Here is a tiny trained network, its code and every weight. The questions are about switching its units off for an input and a class, where a switched-off unit gives its printed mean instead of its output.

import numpy as np


def w(rows, s, z=0):
    codes = np.array(rows[::2]) - 128.0
    scale = np.full(codes.shape[1], s)
    scale[-1] = z or s
    return codes * scale


def f(y):
    return np.maximum(y, 0)


def log_softmax(a):
    a = a - a.max(-1, keepdims=True)
    return a - np.log(np.exp(a).sum(-1, keepdims=True))


def net(x, mask):
    res = np.array(x, float).reshape(1, 7) / 4 @ E
    y = f(res @ A[0][:, :-1].T + A[0][:, -1])
    res = res + np.where(mask, y, B[0][:, -1]) @ B[0][:, :-1]
    return log_softmax(res[-1] @ U[:, :-1].T + U[:, -1])


A, B = {}, {}
E = w([
[147,1,131,115],'x0',
[156,113,208,195],'x1',
[44,88,167,128],'x2',
[91,105,43,213],'x3',
[128,129,128,130],'x4',
[129,126,128,126],'x5',
[127,128,129,128],'x6',
],0.0063)
A[0] = w([
[94,140,88,105,154],'neuron 1',
[130,76,122,120,229],'neuron 2',
[144,108,189,194,113],'neuron 3',
[131,137,174,72,36],'neuron 4',
[153,110,184,182,103],'neuron 5',
[149,136,171,94,39],'neuron 6',
[82,234,139,143,109],'neuron 7',
[145,97,83,67,87],'neuron 8',
[114,127,107,161,58],'neuron 9',
[144,152,162,97,198],'neuron 10',
[115,116,69,198,58],'neuron 11',
[197,149,91,141,253],'neuron 12',
[245,148,73,123,53],'neuron 13',
[72,132,59,24,70],'neuron 14',
[155,136,194,44,69],'neuron 15',
[170,91,121,100,237],'neuron 16',
[58,104,147,102,229],'neuron 17',
[116,123,92,162,63],'neuron 18',
[173,5,130,107,29],'neuron 19',
[97,117,133,122,104],'neuron 20',
[144,119,172,161,75],'neuron 21',
[146,151,183,177,51],'neuron 22',
[128,123,110,162,73],'neuron 23',
[79,119,105,175,69],'neuron 24',
[116,126,97,190,26],'neuron 25',
[19,128,158,126,97],'neuron 26',
],0.011,0.0039)
B[0] = w([
[163,138,105,174,184],'neuron 1',
[65,159,145,177,232],'neuron 2',
[218,157,103,145,206],'neuron 3',
[116,60,88,107,160],'neuron 4',
[207,152,100,137,194],'neuron 5',
[119,77,92,105,153],'neuron 6',
[21,198,85,127,220],'neuron 7',
[160,177,103,136,170],'neuron 8',
[119,98,104,108,145],'neuron 9',
[88,92,114,191,206],'neuron 10',
[105,51,82,109,195],'neuron 11',
[134,100,230,169,253],'neuron 12',
[167,120,218,32,196],'neuron 13',
[252,150,82,146,204],'neuron 14',
[100,32,71,116,204],'neuron 15',
[87,138,120,211,233],'neuron 16',
[171,116,219,152,232],'neuron 17',
[123,88,102,112,157],'neuron 18',
[41,217,92,38,220],'neuron 19',
[146,128,151,106,145],'neuron 20',
[184,141,105,121,160],'neuron 21',
[172,165,77,98,165],'neuron 22',
[130,106,110,106,146],'neuron 23',
[127,71,117,110,171],'neuron 24',
[121,82,81,86,161],'neuron 25',
[133,126,225,96,192],'neuron 26',
],0.023,0.0049)
U = w([
[104,2,79,99,95],'0',
[54,215,106,105,127],'1',
[123,110,164,196,255],'2',
[226,164,81,138,38],'3',
[137,95,250,86,67],'4',
[111,108,154,200,189],'5',
],0.0082,0.0046)

Each question gives the input, the list of numbers given to net, and the class t.
The units are the neurons (one row each of A and B). Each row of codes is followed by its name. A weight is (code - 128) times the scale printed after its matrix; where a second scale follows, it is the last column's (A, B and U).
mask holds one flag per neuron, in row order. A switched-off neuron (its flag False) gives its mean, the last column of its row in B, instead of its output. The means were averaged over made-up inputs and are rounded, as every weight is.
A unit's drop is (log p(t) with every unit on - log p(t) with that unit switched off) / (log p(t) with every unit on - log p(t) with every unit switched off).
The circuit of an input: a set's keep is (log p(t) with only the set's units on - log p(t) with every unit switched off) / (log p(t) with every unit on - log p(t) with every unit switched off). Starting from the 12 units with the biggest drops (on a tie, the unit counted first), units are removed one at a time, each time the one whose removal leaves the highest keep (on an exact tie, the one counted first), for as long as the keep stays at least 0.8.
units of the circuit, in order: the units of the circuit, biggest drop first
most important unit: the unit with the biggest drop
top k neurons: the k neurons with the biggest drops, biggest first
drop when u is switched off: that unit's drop, to one decimal
input [-8,8,-6,-3,-6,3,-1], class 1: top 3 neurons : neuron 7; neuron 14; neuron 17
input [-4,1,-1,1,6,-1,1], class 1: most important unit : neuron 7
input [-6,2,-7,2,4,-5,2], class 4: top 3 neurons : neuron 13; neuron 12; neuron 19
input [4,2,2,2,0,-2,-2], class 1: top 2 neurons : neuron 19; neuron 12
input [-1,8,5,7,-1,-3,1], class 3: units of the circuit, in order : neuron 3; neuron 5
input [-8,8,-1,-7,-3,-3,0], class 1: top 3 neurons : neuron 7; neuron 14; neuron 22
input [1,6,2,6,-1,4,6], class 0: units of the circuit, in order : neuron 11; neuron 25
input [1,2,7,3,-8,2,5], class 4: units of the circuit, in order : neuron 26; neuron 17
input [8,-8,-3,2,5,1,-5], class 1: top 3 neurons : neuron 19; neuron 2; neuron 3
input [-6,0,-7,2,-2,-4,2], class 4: top 4 neurons : neuron 13; neuron 12; neuron 19; neuron 16
input [-1,6,5,2,-1,-1,-4], class 3: top 3 neurons : neuron 3; neuron 12; neuron 5
input [2,8,8,8,-7,5,-4], class 0: top 2 neurons : neuron 11; neuron 24
input [3,6,1,-4,-1,4,0], class 3: units of the circuit, in order : neuron 3; neuron 5
input [-8,2,0,6,8,8,-6], class 1: units of the circuit, in order : neuron 7
input [-6,6,0,-5,-1,2,4], class 1: top 2 neurons : neuron 7; neuron 14
input [-4,-5,5,0,4,-4,2], class 3: top 2 neurons : neuron 14; neuron 12
input [-1,0,-5,-6,-8,-4,0], class 0: top 2 neurons : neuron 15; neuron 17
input [-1,-2,-1,-5,-4,1,-5], class 0: drop when neuron 4 is switched off : 0.2
input [-3,7,3,5,-6,-7,-6], class 3: drop when neuron 22 is switched off : 0.1
input [5,-3,-2,-8,7,-5,1], class 0: drop when neuron 24 is switched off : 0.0
input [0,2,-3,-8,7,-3,5], class 0: units of the circuit, in order : neuron 15
